Below is a small trained network, with its code and all its weights. Each question gives an input and a target symbol and asks what happens when units are switched off, that is, made to give their printed mean instead of their output.

import numpy as np


def w(rows, s, z=0):
    codes = np.array(rows[::2]) - 128.0
    scale = np.full(codes.shape[1], s)
    scale[-1] = z or s
    return codes * scale


def softmax(a):
    e = np.exp(a - a.max(-1, keepdims=True))
    return e / e.sum(-1, keepdims=True)


def log_softmax(a):
    a = a - a.max(-1, keepdims=True)
    return a - np.log(np.exp(a).sum(-1, keepdims=True))


def net(x, mask):
    ids = ['αγμπστψ'.index(c) for c in x.split()]
    T = len(ids)
    res = E[ids] + P[:T]
    u = 0
    for l in range(3):
        r = res
        for j in range(3):
            rows = slice(3 * j, 3 * j + 3)
            q, k, v = (r @ M[l][rows].T for M in (Q, K, V))
            z = softmax(np.where(np.tri(T) > 0, q @ k.T / 3**0.5, -1e9)) @ v
            o = O[l][rows]
            res = res + np.where(mask[u + j], z, o[:, -1]) @ o[:, :-1]
        u += 3
    return log_softmax(res[-1] @ U[:, :-1].T + U[:, -1])


Q, K, V, O = {}, {}, {}, {}
E = w([
[115,159,63,110,66,124,130,35,108],'α',
[176,132,130,58,124,148,199,58,215],'γ',
[130,161,121,189,153,37,184,113,172],'μ',
[135,151,147,62,82,74,142,147,147],'π',
[248,163,169,93,104,143,136,154,113],'σ',
[118,192,143,89,179,149,172,117,102],'τ',
[124,122,167,181,133,181,71,123,160],'ψ',
],0.016)
P = w([
[145,66,64,148,141,144,129,183,112],'0',
[118,165,108,159,111,131,136,136,170],'1',
[110,110,141,119,142,86,77,130,95],'2',
[132,192,120,160,102,134,143,132,142],'3',
[100,116,165,113,145,88,81,115,100],'4',
[143,220,123,152,94,140,136,130,132],'5',
[90,115,179,107,146,89,87,107,97],'6',
[162,250,138,142,81,134,140,141,125],'7',
[88,116,193,103,151,87,88,95,101],'8',
[157,230,124,164,91,138,134,136,129],'9',
],0.017)
Q[0] = w([
[111,87,130,137,90,140,121,109,68],'0.h1',
[70,166,65,79,186,124,212,162,56],'0.h1',
[75,81,156,64,155,93,120,48,81],'0.h1',
[181,157,146,85,8,183,126,141,82],'0.h2',
[119,115,151,92,150,159,222,160,253],'0.h2',
[73,142,179,152,180,38,85,184,93],'0.h2',
[153,229,125,194,119,227,168,89,111],'0.h3',
[144,136,195,108,140,82,108,121,117],'0.h3',
[81,162,156,72,198,153,128,123,99],'0.h3',
],0.011)
K[0] = w([
[95,99,192,95,136,129,119,49,204],'0.h1',
[104,176,132,33,217,82,221,87,71],'0.h1',
[49,164,245,154,88,204,111,29,98],'0.h1',
[162,52,75,121,148,143,137,185,90],'0.h2',
[136,132,104,138,139,200,216,149,231],'0.h2',
[111,172,226,198,112,1,28,113,117],'0.h2',
[132,42,13,148,195,227,107,127,77],'0.h3',
[174,193,199,95,110,138,174,106,29],'0.h3',
[44,161,171,98,191,118,146,169,82],'0.h3',
],0.0085)
V[0] = w([
[142,167,20,156,108,83,122,183,107],'0.h1',
[156,35,184,119,21,73,128,67,235],'0.h1',
[119,50,136,187,33,74,74,135,89],'0.h1',
[137,56,78,162,192,62,118,127,137],'0.h2',
[104,202,124,151,35,111,81,97,197],'0.h2',
[131,212,114,208,78,115,100,226,68],'0.h2',
[55,62,58,149,83,168,169,188,69],'0.h3',
[56,163,136,64,160,190,194,198,42],'0.h3',
[143,72,83,81,2,100,38,204,111],'0.h3',
],0.0058)
O[0] = w([
[80,72,187,163,24,172,164,97,26,252],'0.h1',
[85,169,147,66,249,219,175,119,130,110],'0.h1',
[86,201,139,95,194,189,119,145,51,120],'0.h1',
[120,140,154,169,186,109,190,139,115,204],'0.h2',
[150,139,122,38,124,163,130,143,50,152],'0.h2',
[154,103,150,103,109,208,194,81,189,121],'0.h2',
[17,138,101,90,133,52,132,202,163,134],'0.h3',
[153,144,92,101,20,72,1,135,165,87],'0.h3',
[56,194,121,40,133,153,135,187,81,232],'0.h3',
],0.0068,0.0019)
Q[1] = w([
[110,92,119,170,156,145,160,17,54],'1.h1',
[96,167,21,121,122,168,82,88,111],'1.h1',
[104,160,126,224,108,70,179,121,66],'1.h1',
[103,225,95,121,81,156,178,212,73],'1.h2',
[81,76,110,118,140,98,47,128,1],'1.h2',
[51,156,177,48,150,96,122,69,65],'1.h2',
[138,66,156,155,185,137,129,100,154],'1.h3',
[104,138,146,122,89,102,83,145,71],'1.h3',
[134,102,159,90,151,139,154,59,201],'1.h3',
],0.0097)
K[1] = w([
[65,78,28,180,188,152,148,59,120],'1.h1',
[80,187,14,173,109,210,65,91,121],'1.h1',
[95,224,73,218,165,54,198,160,123],'1.h1',
[115,161,133,229,169,229,84,229,144],'1.h2',
[98,226,182,98,69,83,81,86,55],'1.h2',
[175,254,197,116,132,140,152,66,142],'1.h2',
[172,198,121,153,138,85,166,63,160],'1.h3',
[97,104,101,100,178,125,160,116,115],'1.h3',
[118,192,186,152,139,94,111,138,96],'1.h3',
],0.0087)
V[1] = w([
[164,118,138,157,197,80,69,139,112],'1.h1',
[167,122,102,132,55,48,148,124,136],'1.h1',
[125,149,161,86,102,94,73,86,81],'1.h1',
[148,165,119,135,167,179,133,73,192],'1.h2',
[179,185,56,102,111,142,183,94,128],'1.h2',
[97,137,247,64,124,69,133,151,217],'1.h2',
[144,3,139,36,103,122,165,161,157],'1.h3',
[148,159,60,147,111,128,153,120,128],'1.h3',
[175,47,34,129,199,145,121,82,74],'1.h3',
],0.0061)
O[1] = w([
[73,130,131,160,62,154,156,95,41,4],'1.h1',
[135,170,130,112,203,169,161,160,106,249],'1.h1',
[126,149,155,192,193,66,156,118,115,165],'1.h1',
[164,122,188,185,157,141,165,99,173,98],'1.h2',
[119,73,138,169,73,158,167,101,163,138],'1.h2',
[97,128,156,97,161,108,123,194,242,142],'1.h2',
[175,49,131,145,96,199,153,68,207,110],'1.h3',
[105,67,170,126,88,127,151,141,101,170],'1.h3',
[119,93,193,94,124,160,124,136,254,14],'1.h3',
],0.0071,0.002)
Q[2] = w([
[108,113,142,85,117,97,124,85,25],'2.h1',
[131,193,109,145,68,163,134,129,176],'2.h1',
[187,117,77,54,124,145,80,162,141],'2.h1',
[20,156,162,151,118,70,167,128,192],'2.h2',
[72,8,88,158,200,121,78,98,86],'2.h2',
[110,194,85,156,63,172,244,109,150],'2.h2',
[99,44,173,112,215,147,58,122,84],'2.h3',
[141,238,53,118,99,147,191,86,189],'2.h3',
[212,29,150,51,196,99,124,140,113],'2.h3',
],0.011)
K[2] = w([
[70,191,176,149,97,77,133,116,129],'2.h1',
[152,110,119,124,124,167,98,148,175],'2.h1',
[81,61,130,114,137,98,134,161,131],'2.h1',
[49,101,140,148,177,46,127,133,171],'2.h2',
[93,214,111,132,156,115,131,45,88],'2.h2',
[69,75,110,120,116,156,200,157,177],'2.h2',
[128,247,197,154,152,101,123,126,109],'2.h3',
[108,2,115,127,127,116,183,152,149],'2.h3',
[155,158,216,120,135,144,68,56,179],'2.h3',
],0.013)
V[2] = w([
[43,145,215,131,114,52,159,117,171],'2.h1',
[155,169,199,82,66,140,42,98,120],'2.h1',
[107,210,107,73,103,160,81,12,105],'2.h1',
[178,88,149,115,144,72,83,160,41],'2.h2',
[193,198,148,126,192,143,193,121,95],'2.h2',
[63,112,23,75,168,126,113,194,94],'2.h2',
[68,92,115,227,105,78,143,138,106],'2.h3',
[128,159,223,181,91,230,3,164,62],'2.h3',
[58,99,123,232,188,227,57,148,181],'2.h3',
],0.0064)
O[2] = w([
[125,74,163,111,172,85,149,188,162,113],'2.h1',
[158,102,120,54,154,183,132,152,146,106],'2.h1',
[150,2,110,35,116,112,113,98,132,123],'2.h1',
[132,210,96,186,86,208,101,71,184,154],'2.h2',
[44,126,86,140,102,169,166,91,111,40],'2.h2',
[127,22,164,130,175,128,127,65,161,255],'2.h2',
[170,90,114,45,122,72,51,100,104,158],'2.h3',
[166,195,46,133,185,197,131,159,132,71],'2.h3',
[148,127,68,136,248,148,85,53,53,105],'2.h3',
],0.0071,0.0029)
U = w([
[132,119,124,91,28,102,141,64,3,48],'α',
[201,87,163,172,125,129,198,56,211,123],'γ',
[110,147,131,209,98,48,190,129,49,53],'μ',
[81,138,87,73,94,87,151,242,130,237],'π',
[130,179,69,149,36,159,207,147,109,82],'σ',
[206,131,72,169,44,40,88,129,152,60],'τ',
[174,139,79,137,178,113,150,127,107,255],'ψ',
],0.0049,0.0023)

Each question gives the input, a string of symbols that net reads in full, and the target symbol t.
The units are the heads (3 rows each of Q, K, V and O). Each row of codes is followed by its name. A weight is (code - 128) times the scale printed after its matrix; where a second scale follows, it is the last column's (O and U).
mask holds one flag per head, layer by layer. A switched-off head (its flag False) gives its mean, the last column of its rows in O, instead of its output. The means were averaged over made-up inputs and are rounded, as every weight is.
A unit's drop is (log p(t) with every unit on - log p(t) with that unit switched off) / (log p(t) with every unit on - log p(t) with every unit switched off).
The circuit of an input: a set's keep is (log p(t) with only the set's units on - log p(t) with every unit switched off) / (log p(t) with every unit on - log p(t) with every unit switched off). Starting from all 9 units, units are removed one at a time, each time the one whose removal leaves the highest keep (on an exact tie, the one counted first), for as long as the keep stays at least 0.8.
circuit, biggest first: the units of the circuit, biggest drop first
most important unit: the unit with the biggest drop
which heads matter: for each layer, one digit per head in row order, 1 if its drop is at least 0.15 and else 0, layers parted by /
drop of u: that unit's drop, to one decimal
input ψ τ μ σ π π μ γ, target ψ: most important unit : 2.h3
input π α ψ ψ π ψ μ ψ, target γ: which heads matter : 001 / 010 / 010
input σ σ ψ α π γ, target σ: circuit, biggest first : [2.h1 2.h2]
input α μ τ π α γ, target π: circuit, biggest first : [0.h3 1.h2 2.h2]
input τ μ σ π, target τ: circuit, biggest first : [0.h1 0.h3 2.h2]
input α π ψ ψ γ ψ μ π ψ π, target π: which heads matter : 001 / 010 / 000
input μ τ ψ μ γ ψ ψ ψ γ σ, target α: circuit, biggest first : [2.h3 0.h1 0.h2 1.h2]
input γ μ ψ, target ψ: circuit, biggest first : [0.h1 2.h3]
input τ σ ψ ψ τ α α α, target τ: circuit, biggest first : [0.h3 0.h1]
input π α γ μ π α α τ π σ, target γ: which heads matter : 101 / 010 / 010
input α γ α, target γ: circuit, biggest first : [0.h1 0.h3 1.h2 2.h2]
input τ ψ τ γ α ψ, target τ: circuit, biggest first : [0.h3 0.h1]
input τ γ π τ π α γ σ ψ μ, target τ: circuit, biggest first : [0.h1 0.h3]
input π ψ σ σ, target γ: circuit, biggest first : [2.h2 0.h3 1.h2]
input π ψ α μ γ α, target γ: most important unit : 2.h2
input μ γ ψ γ π μ σ, target σ: circuit, biggest first : [2.h2 2.h3]
input γ μ ψ γ α α π π, target μ: which heads matter : 100 / 001 / 101
input α σ σ α ψ ψ ψ, target ψ: which heads matter : 100 / 001 / 001
input μ π ψ γ α γ τ γ ψ σ, target α: which heads matter : 110 / 000 / 001
input α π γ σ σ μ, target π: most important unit : 0.h3
input π ψ ψ μ ψ μ, target γ: which heads matter : 001 / 010 / 010
input μ α α γ π α, target α: circuit, biggest first : [2.h3 2.h1]
input ψ ψ γ ψ μ τ, target ψ: which heads matter : 000 / 000 / 001
input μ ψ σ α τ γ σ ψ ψ ψ, target α: drop of 2.h1 : 0.1
input ψ τ σ π γ ψ α ψ τ, target τ: drop of 0.h1 : 0.5
input τ γ τ α σ σ α α τ π, target τ: drop of 2.h2 : 0.2
input α π α σ, target π: drop of 0.h2 : 0.0
input π ψ π ψ α σ γ μ, target γ: most important unit : 2.h2
